Below are the code and all the weights of a small trained network. Each question names an input and a target symbol and asks about switching units off, where a switched-off unit gives its printed mean instead of its output.

import numpy as np


def w(rows, s, z=0):
    codes = np.array(rows[::2]) - 128.0
    scale = np.full(codes.shape[1], s)
    scale[-1] = z or s
    return codes * scale


def softmax(a):
    e = np.exp(a - a.max(-1, keepdims=True))
    return e / e.sum(-1, keepdims=True)


def log_softmax(a):
    a = a - a.max(-1, keepdims=True)
    return a - np.log(np.exp(a).sum(-1, keepdims=True))


def net(x, mask):
    ids = ['ΓΘΠΣαεημτφω'.index(c) for c in x.split()]
    T = len(ids)
    res = E[ids] + P[:T]
    u = 0
    for l in range(2):
        r = res
        for j in range(3):
            rows = slice(3 * j, 3 * j + 3)
            q, k, v = (r @ M[l][rows].T for M in (Q, K, V))
            z = softmax(np.where(np.tri(T) > 0, q @ k.T / 3**0.5, -1e9)) @ v
            o = O[l][rows]
            res = res + np.where(mask[u + j], z, o[:, -1]) @ o[:, :-1]
        u += 3
    return log_softmax(res[-1] @ U[:, :-1].T + U[:, -1])


Q, K, V, O = {}, {}, {}, {}
E = w([
[146,122,144],'Γ',
[120,132,155],'Θ',
[174,126,149],'Π',
[165,126,153],'Σ',
[139,115,91],'α',
[45,107,58],'ε',
[61,127,100],'η',
[159,115,84],'μ',
[130,185,199],'τ',
[94,1,163],'φ',
[46,163,171],'ω',
],0.018)
P = w([
[241,166,130],'0',
[84,153,84],'1',
[104,84,157],'2',
[48,157,67],'3',
[66,71,166],'4',
[2,157,61],'5',
[41,86,223],'6',
[42,161,54],'7',
],0.0077)
Q[0] = w([
[143,21,248],'L0H0',
[29,185,83],'L0H0',
[106,84,116],'L0H0',
[144,59,171],'L0H1',
[80,72,137],'L0H1',
[113,167,98],'L0H1',
[146,33,218],'L0H2',
[104,21,167],'L0H2',
[125,176,174],'L0H2',
],0.014)
K[0] = w([
[229,61,165],'L0H0',
[97,152,105],'L0H0',
[122,77,117],'L0H0',
[153,76,73],'L0H1',
[84,98,120],'L0H1',
[128,211,148],'L0H1',
[185,216,183],'L0H2',
[255,142,210],'L0H2',
[84,148,171],'L0H2',
],0.013)
V[0] = w([
[141,215,214],'L0H0',
[254,135,99],'L0H0',
[74,132,225],'L0H0',
[194,146,177],'L0H1',
[166,92,38],'L0H1',
[191,80,123],'L0H1',
[234,217,151],'L0H2',
[131,243,204],'L0H2',
[20,156,64],'L0H2',
],0.0087)
O[0] = w([
[55,117,98,25],'L0H0',
[52,97,70,3],'L0H0',
[130,160,135,111],'L0H0',
[153,254,102,41],'L0H1',
[191,100,63,142],'L0H1',
[66,152,55,79],'L0H1',
[47,128,49,44],'L0H2',
[90,95,107,79],'L0H2',
[181,103,135,233],'L0H2',
],0.0081,0.005)
Q[1] = w([
[128,253,133],'L1H0',
[123,112,171],'L1H0',
[55,63,156],'L1H0',
[155,202,117],'L1H1',
[77,111,93],'L1H1',
[157,136,110],'L1H1',
[157,168,133],'L1H2',
[163,164,85],'L1H2',
[122,161,115],'L1H2',
],0.019)
K[1] = w([
[130,58,241],'L1H0',
[236,203,152],'L1H0',
[55,147,30],'L1H0',
[175,2,220],'L1H1',
[193,180,6],'L1H1',
[147,140,244],'L1H1',
[119,50,173],'L1H2',
[86,190,174],'L1H2',
[82,170,161],'L1H2',
],0.0085)
V[1] = w([
[95,54,149],'L1H0',
[64,194,161],'L1H0',
[101,93,204],'L1H0',
[154,3,122],'L1H1',
[87,108,209],'L1H1',
[32,161,184],'L1H1',
[64,139,62],'L1H2',
[121,62,94],'L1H2',
[151,39,107],'L1H2',
],0.012)
O[1] = w([
[165,20,191,65],'L1H0',
[101,144,218,19],'L1H0',
[128,36,173,93],'L1H0',
[179,70,86,180],'L1H1',
[42,71,182,128],'L1H1',
[55,158,126,76],'L1H1',
[108,105,110,32],'L1H2',
[132,104,1,189],'L1H2',
[84,123,51,255],'L1H2',
],0.0092,0.0052)
U = w([
[82,150,174,9],'Γ',
[178,118,160,218],'Θ',
[109,186,117,101],'Π',
[178,182,108,77],'Σ',
[174,193,207,194],'α',
[102,66,214,71],'ε',
[133,173,141,141],'η',
[110,175,129,91],'μ',
[171,110,181,199],'τ',
[202,190,130,135],'φ',
[64,1,57,100],'ω',
],0.0088,0.011)

Each question gives the input, a string of symbols that net reads in full, and the target symbol t.
The units are the heads (3 rows each of Q, K, V and O). Each row of codes is followed by its name. A weight is (code - 128) times the scale printed after its matrix; where a second scale follows, it is the last column's (O and U).
mask holds one flag per head, layer by layer. A switched-off head (its flag False) gives its mean, the last column of its rows in O, instead of its output. The means were averaged over made-up inputs and are rounded, as every weight is.
A unit's drop is (log p(t) with every unit on - log p(t) with that unit switched off) / (log p(t) with every unit on - log p(t) with every unit switched off).
The circuit of an input: a set's keep is (log p(t) with only the set's units on - log p(t) with every unit switched off) / (log p(t) with every unit on - log p(t) with every unit switched off). Starting from all 6 units, units are removed one at a time, each time the one whose removal leaves the highest keep (on an exact tie, the one counted first), for as long as the keep stays at least 0.8.
units of the circuit, in order: the units of the circuit, biggest drop first
most important unit: the unit with the biggest drop
heads that matter: for each layer, one digit per head in row order, 1 if its drop is at least 0.15 and else 0, layers parted by /
input Γ α ε ε Σ μ, target φ: units of the circuit, in order => L0H2; L0H0; L1H0
input Σ Π ε τ, target α: heads that matter => 011 / 000
input φ ε α τ ε Π, target α: heads that matter => 111 / 001
input Π Π Π τ α Π η, target Π: heads that matter => 111 / 110
input Π ε Γ μ ε, target Π: most important unit => L0H1
input Π φ Θ ε Π ε, target Θ: heads that matter => 101 / 000
input α η ε η μ Π η, target φ: units of the circuit, in order => L1H1; L0H1; L1H0
input Π η Γ ε, target τ: units of the circuit, in order => L0H0; L0H2; L1H1
input Π φ ε Π Σ, target Π: units of the circuit, in order => L0H1; L0H2; L1H0
input α η Σ η ε, target φ: units of the circuit, in order => L1H1; L0H1; L1H0
input ε ε Γ ε Σ τ ω Π, target ε: units of the circuit, in order => L1H1; L1H0
input α φ ε μ μ, target φ: heads that matter => 011 / 110
input η ε ε Π μ τ τ ε, target α: heads that matter => 101 / 000
input μ η μ Π ε, target Σ: most important unit => L1H1
input Π α φ ε α, target Π: units of the circuit, in order => L0H1; L0H2; L1H0
input Π ε μ, target Π: heads that matter => 111 / 110
input τ μ φ, target Γ: heads that matter => 011 / 010
input η τ ε Σ τ μ, target α: units of the circuit, in order => L0H1; L1H2
input ε η η, target ω: heads that matter => 010 / 111
input ε α φ ε α, target ω: heads that matter => 010 / 110
input α α Π ε ε, target φ: units of the circuit, in order => L1H1; L0H1; L1H0; L0H0
input Π ε η η, target τ: units of the circuit, in order => L0H0; L0H2; L0H1; L1H1
input ε Σ α φ Σ, target ω: heads that matter => 000 / 000
